Below is a small trained network, with its code and all its weights. Each question gives an input and a target symbol and asks what happens when units are switched off, that is, made to give their printed mean instead of their output.

import numpy as np


def w(rows, s, z=0):
    codes = np.array(rows[::2]) - 128.0
    scale = np.full(codes.shape[1], s)
    scale[-1] = z or s
    return codes * scale


def norm(h):
    return h / np.sqrt((h * h).mean(-1, keepdims=True) + 1e-5)


def f(y):
    return np.maximum(y, 0)


def softmax(a):
    e = np.exp(a - a.max(-1, keepdims=True))
    return e / e.sum(-1, keepdims=True)


def log_softmax(a):
    a = a - a.max(-1, keepdims=True)
    return a - np.log(np.exp(a).sum(-1, keepdims=True))


def net(x, mask):
    ids = ['ΞΨβγδζηλμσω'.index(c) for c in x.split()]
    T = len(ids)
    res = E[ids] + P[:T]
    u = 0
    for l in range(2):
        r = norm(res)
        for j in range(2):
            rows = slice(2 * j, 2 * j + 2)
            q, k, v = (r @ M[l][rows].T for M in (Q, K, V))
            z = softmax(np.where(np.tri(T) > 0, q @ k.T / 2**0.5, -1e9)) @ v
            o = O[l][rows]
            res = res + np.where(mask[u + j], z, o[:, -1]) @ o[:, :-1]
        u += 2
        y = f(norm(res) @ A[l][:, :-1].T + A[l][:, -1])
        res = res + np.where(mask[u : u + 12], y, B[l][:, -1]) @ B[l][:, :-1]
        u += 12
    return log_softmax(norm(res)[-1] @ U[:, :-1].T + U[:, -1])


Q, K, V, O, A, B = {}, {}, {}, {}, {}, {}
E = w([
[154,125,166,77,84,110,158,117],'Ξ',
[176,156,168,65,41,70,121,124],'Ψ',
[152,164,160,88,103,26,150,109],'β',
[115,97,169,125,120,151,123,119],'γ',
[135,180,155,84,69,29,122,142],'δ',
[188,182,167,83,74,37,96,124],'ζ',
[97,150,156,89,69,140,130,144],'η',
[94,213,89,93,117,74,150,144],'λ',
[175,218,152,109,84,67,37,170],'μ',
[255,201,141,133,148,151,30,107],'σ',
[167,156,28,146,188,171,198,30],'ω',
],0.0077)
P = w([
[124,40,111,169,117,162,130,129],'0',
[180,139,86,104,107,63,192,173],'1',
[90,162,141,124,185,125,139,158],'2',
[177,171,87,123,102,95,183,161],'3',
[104,82,135,154,107,157,121,64],'4',
[90,113,26,7,100,117,69,145],'5',
[89,164,170,174,137,166,159,112],'6',
[173,201,76,135,71,140,174,164],'7',
[91,130,143,176,101,157,116,59],'8',
[102,169,26,71,76,161,81,97],'9',
[103,140,152,183,107,170,138,103],'10',
],0.014)
Q[0] = w([
[130,185,134,123,118,131,143,114],'0.h0',
[109,127,118,114,124,102,113,102],'0.h0',
[86,197,122,111,73,155,85,7],'0.h1',
[98,96,120,55,184,115,84,107],'0.h1',
],0.014)
K[0] = w([
[111,154,100,158,112,147,121,109],'0.h0',
[103,136,173,68,109,143,121,146],'0.h0',
[128,235,151,202,117,186,165,89],'0.h1',
[139,147,174,54,216,112,188,249],'0.h1',
],0.013)
V[0] = w([
[94,130,139,171,58,155,145,152],'0.h0',
[94,106,112,71,129,86,76,46],'0.h0',
[237,139,146,47,113,254,90,128],'0.h1',
[69,183,32,66,72,183,61,165],'0.h1',
],0.0057)
O[0] = w([
[58,134,135,104,137,132,105,109,115],'0.h0',
[194,199,150,167,34,154,155,137,111],'0.h0',
[166,172,190,2,139,134,151,91,253],'0.h1',
[51,124,167,144,143,72,127,16,51],'0.h1',
],0.0077,0.003)
A[0] = w([
[167,124,239,140,136,112,150,206,5],'0.n0',
[143,46,114,63,167,77,89,148,109],'0.n1',
[161,152,89,130,2,28,128,135,126],'0.n2',
[114,97,55,88,141,167,234,125,86],'0.n3',
[178,48,187,156,66,154,143,78,75],'0.n4',
[86,139,66,72,56,108,227,131,19],'0.n5',
[86,92,205,203,124,155,75,131,247],'0.n6',
[109,92,225,169,39,106,101,93,127],'0.n7',
[125,133,242,146,117,155,160,110,131],'0.n8',
[175,141,205,165,165,155,14,139,206],'0.n9',
[170,147,116,140,252,175,131,88,92],'0.n10',
[34,164,151,141,77,161,137,156,92],'0.n11',
],0.0066,0.0033)
B[0] = w([
[24,91,90,167,126,93,113,167,149],'0.n0',
[168,189,92,147,127,103,106,86,159],'0.n1',
[108,107,121,183,183,166,96,137,254],'0.n2',
[92,166,116,98,131,38,122,197,160],'0.n3',
[192,71,95,185,161,104,153,134,175],'0.n4',
[237,156,130,187,119,125,62,88,171],'0.n5',
[82,169,131,1,143,155,135,151,185],'0.n6',
[106,82,110,72,159,22,67,154,188],'0.n7',
[117,72,135,198,149,109,147,150,189],'0.n8',
[144,146,129,186,238,77,146,93,237],'0.n9',
[63,104,102,176,46,108,157,115,188],'0.n10',
[118,111,147,130,168,49,115,133,158],'0.n11',
],0.0067,0.0057)
Q[1] = w([
[218,167,86,81,76,145,155,149],'1.h0',
[110,101,61,55,104,159,16,27],'1.h0',
[28,103,154,169,180,58,83,8],'1.h1',
[161,109,57,86,94,147,67,100],'1.h1',
],0.013)
K[1] = w([
[86,37,179,157,138,81,169,64],'1.h0',
[70,183,225,192,121,132,189,174],'1.h0',
[89,248,105,168,57,252,123,78],'1.h1',
[95,132,255,146,163,88,145,225],'1.h1',
],0.0094)
V[1] = w([
[132,80,195,69,215,159,52,185],'1.h0',
[101,57,68,109,94,180,211,82],'1.h0',
[145,127,242,145,103,113,20,180],'1.h1',
[138,146,134,143,254,222,119,113],'1.h1',
],0.0082)
O[1] = w([
[105,139,121,122,228,197,145,95,153],'1.h0',
[119,147,111,111,122,116,9,120,2],'1.h0',
[125,78,189,102,203,25,108,176,101],'1.h1',
[147,215,183,164,146,175,137,148,168],'1.h1',
],0.012,0.0056)
A[1] = w([
[111,129,146,163,115,115,169,73,156],'1.n0',
[137,133,249,172,118,134,150,78,27],'1.n1',
[157,173,148,127,99,153,128,123,135],'1.n2',
[117,126,114,206,73,164,142,90,2],'1.n3',
[116,167,189,133,146,113,165,102,101],'1.n4',
[158,168,162,22,100,134,155,115,78],'1.n5',
[129,150,121,65,155,95,121,79,114],'1.n6',
[130,134,117,133,160,133,156,114,142],'1.n7',
[117,67,157,111,136,135,82,120,37],'1.n8',
[176,136,137,87,150,133,158,149,47],'1.n9',
[137,143,118,126,158,101,107,134,129],'1.n10',
[162,141,93,95,127,129,152,142,92],'1.n11',
],0.02,0.0087)
B[1] = w([
[116,143,111,123,112,170,67,133,243],'1.n0',
[147,155,251,196,146,143,91,134,219],'1.n1',
[104,91,106,93,127,93,145,133,215],'1.n2',
[69,147,112,184,96,179,248,113,180],'1.n3',
[188,110,153,136,110,154,97,90,251],'1.n4',
[210,169,86,142,146,61,159,128,209],'1.n5',
[159,114,135,120,86,137,137,106,184],'1.n6',
[120,121,139,140,125,84,106,124,255],'1.n7',
[142,227,162,138,100,125,155,162,132],'1.n8',
[62,166,120,132,96,126,129,144,216],'1.n9',
[103,99,128,126,121,144,163,108,187],'1.n10',
[136,127,188,118,135,154,113,158,201],'1.n11',
],0.018,0.0097)
U = w([
[179,89,126,45,111,200,132,159,148],'Ξ',
[204,185,115,117,143,61,189,120,174],'Ψ',
[190,96,91,167,132,177,126,254,26],'β',
[111,169,77,77,205,150,84,111,251],'γ',
[46,208,167,107,157,85,125,196,91],'δ',
[125,60,98,189,198,66,148,142,142],'ζ',
[80,99,201,36,87,96,163,88,69],'η',
[76,154,62,117,63,71,15,119,165],'λ',
[118,79,128,102,136,80,135,2,94],'μ',
[173,160,194,190,121,154,75,109,111],'σ',
[102,148,83,193,79,163,191,100,153],'ω',
],0.0096,0.0028)

Each question gives the input, a string of symbols that net reads in full, and the target symbol t.
The units are the heads (2 rows each of Q, K, V and O) and the neurons (one row each of A and B). Each row of codes is followed by its name. A weight is (code - 128) times the scale printed after its matrix; where a second scale follows, it is the last column's (O, A, B and U).
mask holds one flag per unit, layer by layer, with each layer's heads first. A switched-off unit (its flag False) gives its mean, the last column of its rows in O or B, instead of its output. The means were averaged over made-up inputs and are rounded, as every weight is.
A unit's drop is (log p(t) with every unit on - log p(t) with that unit switched off) / (log p(t) with every unit on - log p(t) with every unit switched off).
The circuit of an input: a set's keep is (log p(t) with only the set's units on - log p(t) with every unit switched off) / (log p(t) with every unit on - log p(t) with every unit switched off). Starting from the 12 units with the biggest drops (on a tie, the unit counted first), units are removed one at a time, each time the one whose removal leaves the highest keep (on an exact tie, the one counted first), for as long as the keep stays at least 0.8.
circuit, biggest first: the units of the circuit, biggest drop first
k most important neurons: the k neurons with the biggest drops, biggest first
top k neurons in layer l: the k neurons of layer l with the biggest drops, biggest first
drop when u is switched off: that unit's drop, to one decimal
input σ ω ζ σ β η λ σ, target β: 2 most important neurons -> (1.n1, 1.n4)
input σ ζ Ξ σ σ μ ζ γ ζ, target ζ: 2 most important neurons -> (0.n7, 0.n2)
input ζ ω σ ω λ Ψ, target Ψ: circuit, biggest first -> (1.n5)
input σ β σ ζ σ ζ Ξ ζ λ σ, target Ξ: 2 most important neurons -> (0.n2, 1.n1)
input λ ζ ζ σ ω η σ σ λ β λ, target λ: 2 most important neurons -> (0.n9, 0.n6)
input ζ Ξ σ ζ σ σ σ σ γ μ, target Ψ: circuit, biggest first -> (1.n5, 0.h1)
input ζ δ ζ, target ζ: circuit, biggest first -> (1.h1, 0.h1, 1.n1)
input η ζ σ ω Ψ, target ω: 3 most important neurons -> (0.n9, 0.n8, 1.n3)
input ω σ δ, target ω: circuit, biggest first -> (1.h1, 1.n3)
input ζ δ σ ζ σ δ γ η, target Ψ: circuit, biggest first -> (0.h1, 1.n5)
input σ δ ζ δ σ δ ω, target ω: circuit, biggest first -> (0.n10, 1.n3)
input δ ω Ψ γ σ λ, target η: 2 most important neurons -> (1.n5, 1.n6)
input σ ω δ, target ω: 2 most important neurons -> (0.n9, 1.n3)
input σ ω ζ, target ω: most important neuron -> (0.n9)
input ζ σ β ζ ω ζ ζ ζ λ ζ Ψ, target λ: 2 most important neurons -> (0.n7, 1.n1)
input σ σ σ σ ζ λ ζ σ ζ γ, target δ: top 2 neurons in layer 0 -> (0.n0, 0.n9)
input σ σ η ω σ λ Ξ ζ Ξ δ λ, target λ: 3 most important neurons -> (1.n1, 0.n9, 1.n3)
input λ σ δ σ η δ Ξ σ ζ σ, target Ξ: 3 most important neurons -> (1.n1, 0.n2, 0.n8)
input σ σ ω ζ η ω γ σ, target μ: 2 most important neurons -> (1.n1, 1.n0)
input λ μ β Ψ σ ζ, target β: 2 most important neurons -> (0.n2, 1.n1)
input ζ ζ σ δ ζ ω σ δ, target δ: most important neuron -> (1.n4)
input μ σ β σ σ σ ζ ζ Ψ, target ζ: top 2 neurons in layer 0 -> (0.n7, 0.n4)
input γ η ζ σ σ Ξ β ζ σ ζ, target β: top 2 neurons in layer 0 -> (0.n8, 0.n2)
input σ σ δ μ ζ ζ μ, target μ: top 3 neurons in layer 0 -> (0.n9, 0.n2, 0.n6)
input ω μ γ σ λ σ, target γ: top 2 neurons in layer 1 -> (1.n1, 1.n4)
input σ ω η σ, target Ψ: drop when 1.n5 is switched off -> 0.6
input σ ζ δ γ ω σ ζ γ, target λ: drop when 1.h0 is switched off -> 0.8
